Here is a tiny trained network, its code and every weight. The questions are about switching its units off for an input and a target symbol, where a switched-off unit gives its printed mean instead of its output.

import numpy as np


def w(rows, s, z=0):
    codes = np.array(rows[::2]) - 128.0
    scale = np.full(codes.shape[1], s)
    scale[-1] = z or s
    return codes * scale


def f(y):
    return np.maximum(y, 0)


def softmax(a):
    e = np.exp(a - a.max(-1, keepdims=True))
    return e / e.sum(-1, keepdims=True)


def log_softmax(a):
    a = a - a.max(-1, keepdims=True)
    return a - np.log(np.exp(a).sum(-1, keepdims=True))


def net(x, mask):
    ids = ['γθλμφψω'.index(c) for c in x.split()]
    T = len(ids)
    res = E[ids] + P[:T]
    q, k, v = (res @ M[0].T for M in (Q, K, V))
    z = softmax(np.where(np.tri(T) > 0, q @ k.T / 3**0.5, -1e9)) @ v
    res = res + np.where(mask[0], z, O[0][:, -1]) @ O[0][:, :-1]
    y = f(res @ A[0][:, :-1].T + A[0][:, -1])
    res = res + np.where(mask[1:17], y, B[0][:, -1]) @ B[0][:, :-1]
    return log_softmax(res[-1] @ U[:, :-1].T + U[:, -1])


Q, K, V, O, A, B = {}, {}, {}, {}, {}, {}
E = w([
[200,116,74,101,109,161,142,5],'γ',
[159,54,135,163,219,113,141,126],'θ',
[207,170,158,177,226,136,99,149],'λ',
[112,156,93,110,207,81,109,99],'μ',
[203,190,69,145,126,91,135,148],'φ',
[156,130,179,138,68,83,147,190],'ψ',
[112,98,126,146,75,59,72,122],'ω',
],0.017)
P = w([
[76,213,184,246,132,170,235,12],'0',
[137,185,144,219,134,129,233,34],'1',
[156,171,132,195,138,115,219,66],'2',
[180,148,122,166,154,104,183,84],'3',
[189,130,120,136,172,97,155,106],'4',
[198,113,116,114,168,81,126,127],'5',
[208,96,107,102,175,77,91,143],'6',
[227,83,99,76,179,80,67,159],'7',
[224,74,89,62,180,71,31,186],'8',
[239,43,67,46,174,71,24,193],'9',
[254,26,68,23,181,61,3,214],'10',
],0.0058)
Q[0] = w([
[239,139,98,178,211,18,125,111],'h0',
[160,131,90,78,78,128,110,51],'h0',
[179,8,87,120,178,97,69,129],'h0',
],0.012)
K[0] = w([
[142,120,118,38,96,72,72,201],'h0',
[124,8,125,182,101,139,166,134],'h0',
[158,106,115,96,160,121,67,183],'h0',
],0.012)
V[0] = w([
[99,132,172,169,43,99,154,168],'h0',
[85,132,47,93,115,75,85,72],'h0',
[143,254,113,137,94,120,111,130],'h0',
],0.0092)
O[0] = w([
[142,29,34,109,156,85,10,81,4],'h0',
[139,199,247,169,167,2,129,52,135],'h0',
[154,72,221,22,108,32,99,200,74],'h0',
],0.0084,0.0038)
A[0] = w([
[87,194,238,36,97,92,142,46,88],'n0',
[148,101,67,51,79,182,66,92,164],'n1',
[44,135,228,208,166,75,186,146,122],'n2',
[132,56,229,68,124,56,66,167,118],'n3',
[160,102,92,202,181,71,117,69,82],'n4',
[138,163,113,165,199,28,73,48,91],'n5',
[94,166,194,158,140,102,162,187,24],'n6',
[101,57,71,28,151,51,46,232,23],'n7',
[188,121,63,72,111,228,172,154,139],'n8',
[156,129,160,1,200,93,144,71,11],'n9',
[101,158,123,212,206,232,156,189,2],'n10',
[106,109,202,50,79,81,131,217,230],'n11',
[167,66,110,92,126,74,207,111,212],'n12',
[106,71,84,95,228,105,66,181,6],'n13',
[123,218,168,209,223,100,187,126,154],'n14',
[64,208,63,91,139,161,136,121,195],'n15',
],0.0058,0.0021)
B[0] = w([
[107,71,140,184,115,150,205,183,177],'n0',
[105,88,147,62,141,73,164,184,166],'n1',
[138,164,87,19,117,83,85,109,197],'n2',
[178,134,53,107,87,209,115,130,189],'n3',
[105,143,101,169,164,142,69,97,211],'n4',
[127,138,181,177,100,153,91,144,222],'n5',
[97,157,152,88,133,71,109,97,160],'n6',
[49,195,162,115,148,192,180,31,171],'n7',
[98,167,180,139,148,182,66,207,208],'n8',
[186,87,87,167,23,172,53,162,176],'n9',
[114,64,144,158,169,55,154,128,208],'n10',
[174,74,37,106,120,116,156,134,167],'n11',
[93,187,188,120,137,172,70,159,188],'n12',
[108,174,129,127,123,202,181,79,163],'n13',
[150,58,94,98,97,101,136,107,254],'n14',
[128,180,154,2,165,70,82,120,160],'n15',
],0.0072,0.0089)
U = w([
[150,54,26,56,65,130,115,139,164],'γ',
[128,139,153,176,107,135,46,87,125],'θ',
[122,120,208,139,77,166,173,76,9],'λ',
[114,89,39,154,161,95,178,84,29],'μ',
[84,146,212,35,183,50,140,75,188],'φ',
[86,254,158,82,179,176,132,66,178],'ψ',
[83,125,237,142,138,155,114,203,178],'ω',
],0.0065,0.0015)

Each question gives the input, a string of symbols that net reads in full, and the target symbol t.
The units are the heads (3 rows each of Q, K, V and O) and the neurons (one row each of A and B). Each row of codes is followed by its name. A weight is (code - 128) times the scale printed after its matrix; where a second scale follows, it is the last column's (O, A, B and U).
mask holds one flag per unit, heads first, then neurons. A switched-off unit (its flag False) gives its mean, the last column of its rows in O or B, instead of its output. The means were averaged over made-up inputs and are rounded, as every weight is.
A unit's drop is (log p(t) with every unit on - log p(t) with that unit switched off) / (log p(t) with every unit on - log p(t) with every unit switched off).
The circuit of an input: a set's keep is (log p(t) with only the set's units on - log p(t) with every unit switched off) / (log p(t) with every unit on - log p(t) with every unit switched off). Starting from the 12 units with the biggest drops (on a tie, the unit counted first), units are removed one at a time, each time the one whose removal leaves the highest keep (on an exact tie, the one counted first), for as long as the keep stays at least 0.8.
units of the circuit, in order: the units of the circuit, biggest drop first
top k neurons: the k neurons with the biggest drops, biggest first
drop when u is switched off: that unit's drop, to one decimal
input φ φ γ γ λ θ μ γ λ θ, target ω: units of the circuit, in order -> [h0, n8]
input λ θ θ φ, target γ: units of the circuit, in order -> [h0, n11]
input φ μ λ θ ψ λ ψ μ, target ψ: units of the circuit, in order -> [n7, h0, n13]
input θ ψ θ λ θ λ φ θ, target γ: top 3 neurons -> [n3, n11, n9]
input ω φ μ λ φ θ λ ω θ μ, target θ: units of the circuit, in order -> [h0, n5, n9]
input μ θ γ ω θ, target θ: top neuron -> [n5]
input μ θ γ γ θ μ φ ψ γ θ, target ψ: units of the circuit, in order -> [n7, h0, n13, n14]
input μ μ μ γ θ φ λ ψ ψ θ φ, target ψ: units of the circuit, in order -> [n7, h0, n14, n13]
input θ θ λ φ γ θ θ θ ω ω, target θ: units of the circuit, in order -> [h0, n5]
input θ ψ γ ω λ θ ψ θ θ θ θ, target μ: units of the circuit, in order -> [h0, n10]
input ω λ ψ ω γ μ, target θ: units of the circuit, in order -> [h0, n9, n5]
input θ φ μ, target γ: top 2 neurons -> [n9, n11]
input φ λ θ θ ω γ ω ψ, target γ: top 3 neurons -> [n11, n3, n8]
input ψ θ θ ω θ μ θ, target φ: units of the circuit, in order -> [h0, n2]
input λ ω ψ, target γ: top neuron -> [n11]
input θ ψ θ γ μ λ, target φ: top 2 neurons -> [n6, n2]
input ψ θ ω θ, target θ: top 2 neurons -> [n5, n4]
input γ γ θ μ, target φ: top 4 neurons -> [n2, n6, n3, n14]
input γ θ γ λ, target ω: top 2 neurons -> [n8, n2]
input μ μ γ λ ψ φ, target ψ: drop when n9 is switched off -> 0.1
input θ λ φ μ θ, target γ: drop when n14 is switched off -> 0.6
input φ μ λ, target γ: drop when h0 is switched off -> 0.6
